Here is a tiny trained network, its code and every weight. The questions are about switching its units off for an input and a class, where a switched-off unit gives its printed mean instead of its output.

import numpy as np


def w(rows, s, z=0):
    codes = np.array(rows[::2]) - 128.0
    scale = np.full(codes.shape[1], s)
    scale[-1] = z or s
    return codes * scale


def f(y):
    return y / 2 * (1 + np.tanh(0.7978845608 * (y + 0.044715 * y**3)))


def log_softmax(a):
    a = a - a.max(-1, keepdims=True)
    return a - np.log(np.exp(a).sum(-1, keepdims=True))


def net(x, mask):
    res = np.array(x, float).reshape(1, 6) / 4 @ E
    y = f(res @ A[0][:, :-1].T + A[0][:, -1])
    res = res + np.where(mask, y, B[0][:, -1]) @ B[0][:, :-1]
    return log_softmax(res[-1] @ U[:, :-1].T + U[:, -1])


A, B = {}, {}
E = w([
[188,94,237,80,76,141,2,163],'x0',
[196,200,149,36,27,219,165,60],'x1',
[130,78,20,93,99,89,80,81],'x2',
[119,124,112,122,127,136,117,125],'x3',
[67,93,118,146,107,200,125,160],'x4',
[246,66,77,157,190,187,160,143],'x5',
],0.0091)
A[0] = w([
[74,165,90,126,152,103,207,114,167],'N0',
[116,70,135,157,212,42,92,218,107],'N1',
[164,119,169,97,67,133,29,188,51],'N2',
[44,198,142,106,84,69,103,106,190],'N3',
[179,88,179,114,106,122,43,178,107],'N4',
[30,128,153,105,58,111,102,138,142],'N5',
[2,40,105,124,121,149,168,35,175],'N6',
[203,170,126,53,125,174,139,133,102],'N7',
[124,162,114,114,126,161,128,153,79],'N8',
[155,141,141,87,66,201,167,43,121],'N9',
[166,122,132,107,97,111,61,195,87],'N10',
[205,93,71,119,210,182,153,124,164],'N11',
[222,47,112,152,153,174,136,157,150],'N12',
[136,138,123,87,129,111,115,98,216],'N13',
[182,207,170,50,71,105,152,93,64],'N14',
[124,128,65,69,117,180,112,185,247],'N15',
],0.0091,0.0016)
B[0] = w([
[179,152,72,100,109,171,203,85,208],'N0',
[113,100,157,255,133,125,32,52,247],'N1',
[190,214,100,172,130,156,222,92,233],'N2',
[195,101,157,39,200,64,128,219,222],'N3',
[141,195,101,139,110,220,217,94,228],'N4',
[151,99,124,104,173,40,150,156,207],'N5',
[131,155,168,154,145,165,177,141,200],'N6',
[161,75,177,150,201,112,84,88,205],'N7',
[103,133,102,183,137,112,121,104,135],'N8',
[31,59,133,211,183,100,23,87,232],'N9',
[135,183,49,103,66,76,155,126,187],'N10',
[166,111,147,75,111,129,171,183,224],'N11',
[134,115,178,70,219,86,99,230,221],'N12',
[132,115,187,126,143,136,134,131,156],'N13',
[105,116,153,161,69,127,132,112,230],'N14',
[102,101,118,158,149,138,78,177,166],'N15',
],0.0074,0.011)
U = w([
[26,69,137,199,124,92,43,38,70],'0',
[124,109,153,31,138,67,122,238,254],'1',
[140,217,1,141,91,178,203,77,29],'2',
],0.008,0.00071)

Each question gives the input, the list of numbers given to net, and the class t.
The units are the neurons (one row each of A and B). Each row of codes is followed by its name. A weight is (code - 128) times the scale printed after its matrix; where a second scale follows, it is the last column's (A, B and U).
mask holds one flag per neuron, in row order. A switched-off neuron (its flag False) gives its mean, the last column of its row in B, instead of its output. The means were averaged over made-up inputs and are rounded, as every weight is.
A unit's drop is (log p(t) with every unit on - log p(t) with that unit switched off) / (log p(t) with every unit on - log p(t) with every unit switched off).
The circuit of an input: a set's keep is (log p(t) with only the set's units on - log p(t) with every unit switched off) / (log p(t) with every unit on - log p(t) with every unit switched off). Starting from the 12 units with the biggest drops (on a tie, the unit counted first), units are removed one at a time, each time the one whose removal leaves the highest keep (on an exact tie, the one counted first), for as long as the keep stays at least 0.8.
circuit, biggest first: the units of the circuit, biggest drop first
most important unit: the unit with the biggest drop
top k neurons: the k neurons with the biggest drops, biggest first
drop when u is switched off: that unit's drop, to one decimal
input [8,7,7,-2,-6,-2], class 2: most important unit	N2
input [1,-6,0,-3,5,-7], class 1: top 3 neurons	[N3; N9; N5]
input [-6,-4,-8,8,2,-4], class 2: top 2 neurons	[N0; N9]
input [-4,-3,3,5,6,4], class 1: circuit, biggest first	[N12; N11]
input [4,5,3,-5,-1,0], class 0: top 3 neurons	[N9; N7; N0]
input [1,-7,-1,-3,-7,5], class 0: top 2 neurons	[N1; N3]
input [0,6,8,-1,-2,8], class 1: top 2 neurons	[N11; N12]
input [8,6,8,-6,-8,3], class 2: top 3 neurons	[N2; N4; N10]
input [0,-6,5,-6,-1,-7], class 1: top 4 neurons	[N3; N9; N5; N14]
input [8,8,-3,-7,-8,-3], class 0: top 2 neurons	[N9; N7]
input [8,4,-6,-7,-1,7], class 2: top 4 neurons	[N4; N2; N3; N10]
input [-6,-3,-3,-4,1,-3], class 2: top 3 neurons	[N0; N9; N12]
input [-6,-5,8,-5,6,0], class 2: top 3 neurons	[N0; N9; N6]
input [-7,-2,-7,8,1,8], class 1: circuit, biggest first	[N12]
input [-5,3,0,1,2,-6], class 1: drop when N2 is switched off	0.3
input [8,-2,-2,-6,-7,5], class 2: drop when N4 is switched off	0.4
input [-3,4,7,3,1,-7], class 1: drop when N3 is switched off	0.7
